Below are the code and all the weights of a small trained network. Each question names an input and a class and asks about switching units off, where a switched-off unit gives its printed mean instead of its output.

import numpy as np


def w(rows, s, z=0):
    codes = np.array(rows[::2]) - 128.0
    scale = np.full(codes.shape[1], s)
    scale[-1] = z or s
    return codes * scale


def norm(h):
    return h / np.sqrt((h * h).mean(-1, keepdims=True) + 1e-5)


def f(y):
    return y / 2 * (1 + np.tanh(0.7978845608 * (y + 0.044715 * y**3)))


def log_softmax(a):
    a = a - a.max(-1, keepdims=True)
    return a - np.log(np.exp(a).sum(-1, keepdims=True))


def net(x, mask):
    res = np.array(x, float).reshape(1, 2) / 4 @ E
    u = 0
    for l in range(2):
        y = f(norm(res) @ A[l][:, :-1].T + A[l][:, -1])
        res = res + np.where(mask[u : u + 6], y, B[l][:, -1]) @ B[l][:, :-1]
        u += 6
    return log_softmax(norm(res)[-1] @ U[:, :-1].T + U[:, -1])


A, B = {}, {}
E = w([
[201,123,23,123,130,78,115,54,121,226,140,190],'x0',
[167,111,61,251,44,140,36,74,124,6,107,197],'x1',
],0.011)
A[0] = w([
[97,138,223,127,132,122,157,168,143,76,134,104,5],'L0N1',
[112,141,89,92,132,106,131,143,139,90,157,122,2],'L0N2',
[151,130,72,107,137,109,147,116,127,249,135,137,44],'L0N3',
[92,123,236,114,133,148,126,146,112,100,125,105,157],'L0N4',
[88,129,252,89,148,134,155,167,132,184,130,93,129],'L0N5',
[139,129,126,129,150,126,129,130,123,50,127,128,71],'L0N6',
],0.029,0.0026)
B[0] = w([
[118,128,134,133,152,195,93,161,183,100,98,94,223],'L0N1',
[162,100,125,106,157,92,120,121,87,127,142,105,126],'L0N2',
[161,142,119,125,192,175,81,130,118,122,80,128,222],'L0N3',
[140,111,168,81,183,137,83,129,91,158,103,109,222],'L0N4',
[60,130,102,127,30,14,255,97,129,143,206,135,254],'L0N5',
[138,94,144,149,83,128,101,137,123,121,144,147,165],'L0N6',
],0.03,0.038)
A[1] = w([
[157,122,70,77,166,128,84,86,137,197,115,127,129],'L1N1',
[141,141,114,194,51,109,147,115,112,91,165,188,127],'L1N2',
[226,141,113,128,214,141,91,125,100,182,107,160,141],'L1N3',
[148,137,144,126,116,107,159,133,105,171,159,144,2],'L1N4',
[72,147,80,99,45,6,254,91,151,184,212,134,137],'L1N5',
[129,122,187,120,185,192,79,159,123,110,78,94,141],'L1N6',
],0.038,0.0027)
B[1] = w([
[95,99,113,125,145,157,128,109,98,100,102,118,163],'L1N1',
[160,110,128,157,123,81,143,96,137,151,146,144,170],'L1N2',
[102,115,107,124,185,136,169,78,73,139,83,133,191],'L1N3',
[77,75,147,117,96,94,146,144,144,119,124,87,144],'L1N4',
[105,237,123,93,122,163,255,136,196,148,228,109,254],'L1N5',
[112,100,107,119,75,136,102,146,145,111,155,135,194],'L1N6',
],0.034,0.075)
U = w([
[87,216,136,98,145,164,248,150,179,134,179,102,209],'0',
[157,215,167,162,166,121,81,172,133,91,80,135,3],'1',
[170,181,203,155,160,143,99,202,116,135,64,129,19],'2',
[102,93,82,138,218,188,146,74,61,111,40,150,165],'3',
[210,194,171,142,168,124,99,216,137,117,46,104,13],'4',
[108,56,144,115,64,198,22,203,175,80,142,125,121],'5',
[200,86,131,213,124,66,140,75,136,151,135,186,165],'6',
],0.012,0.0053)

Each question gives the input, the list of numbers given to net, and the class t.
The units are the neurons (one row each of A and B). Each row of codes is followed by its name. A weight is (code - 128) times the scale printed after its matrix; where a second scale follows, it is the last column's (A, B and U).
mask holds one flag per neuron, layer by layer. A switched-off neuron (its flag False) gives its mean, the last column of its row in B, instead of its output. The means were averaged over made-up inputs and are rounded, as every weight is.
A unit's drop is (log p(t) with every unit on - log p(t) with that unit switched off) / (log p(t) with every unit on - log p(t) with every unit switched off).
The circuit of an input: a set's keep is (log p(t) with only the set's units on - log p(t) with every unit switched off) / (log p(t) with every unit on - log p(t) with every unit switched off). Starting from all 12 units, units are removed one at a time, each time the one whose removal leaves the highest keep (on an exact tie, the one counted first), for as long as the keep stays at least 0.8.
circuit, biggest first: the units of the circuit, biggest drop first
k most important neurons: the k neurons with the biggest drops, biggest first
k most important neurons of layer l: the k neurons of layer l with the biggest drops, biggest first
drop when u is switched off: that unit's drop, to one decimal
input [3,2], class 3: 2 most important neurons -> L0N5, L1N5
input [4,-3], class 3: circuit, biggest first -> L0N3, L1N5
input [4,1], class 3: circuit, biggest first -> L0N5, L1N5
input [-2,5], class 6: most important neuron -> L0N5
input [4,4], class 3: 3 most important neurons -> L0N5, L1N5, L0N1
input [-3,8], class 6: 3 most important neurons -> L0N5, L0N1, L0N4
input [1,5], class 6: 3 most important neurons -> L0N1, L0N5, L0N3
input [-3,5], class 5: 2 most important neurons of layer 1 -> L1N5, L1N3
input [3,4], class 6: 2 most important neurons of layer 1 -> L1N5, L1N2
input [0,8], class 6: 4 most important neurons -> L0N5, L0N1, L0N4, L0N3
input [-3,7], class 6: 4 most important neurons -> L0N5, L0N1, L0N4, L1N5
input [3,-2], class 3: 2 most important neurons -> L0N3, L1N5
input [5,5], class 3: 3 most important neurons -> L0N5, L1N5, L0N1
input [6,1], class 3: most important neuron -> L0N5
input [-7,5], class 5: drop when L0N5 is switched off -> 0.7
input [0,6], class 6: drop when L1N5 is switched off -> 0.5
input [2,4], class 6: drop when L0N5 is switched off -> 0.9
input [-6,7], class 5: drop when L1N5 is switched off -> 0.3
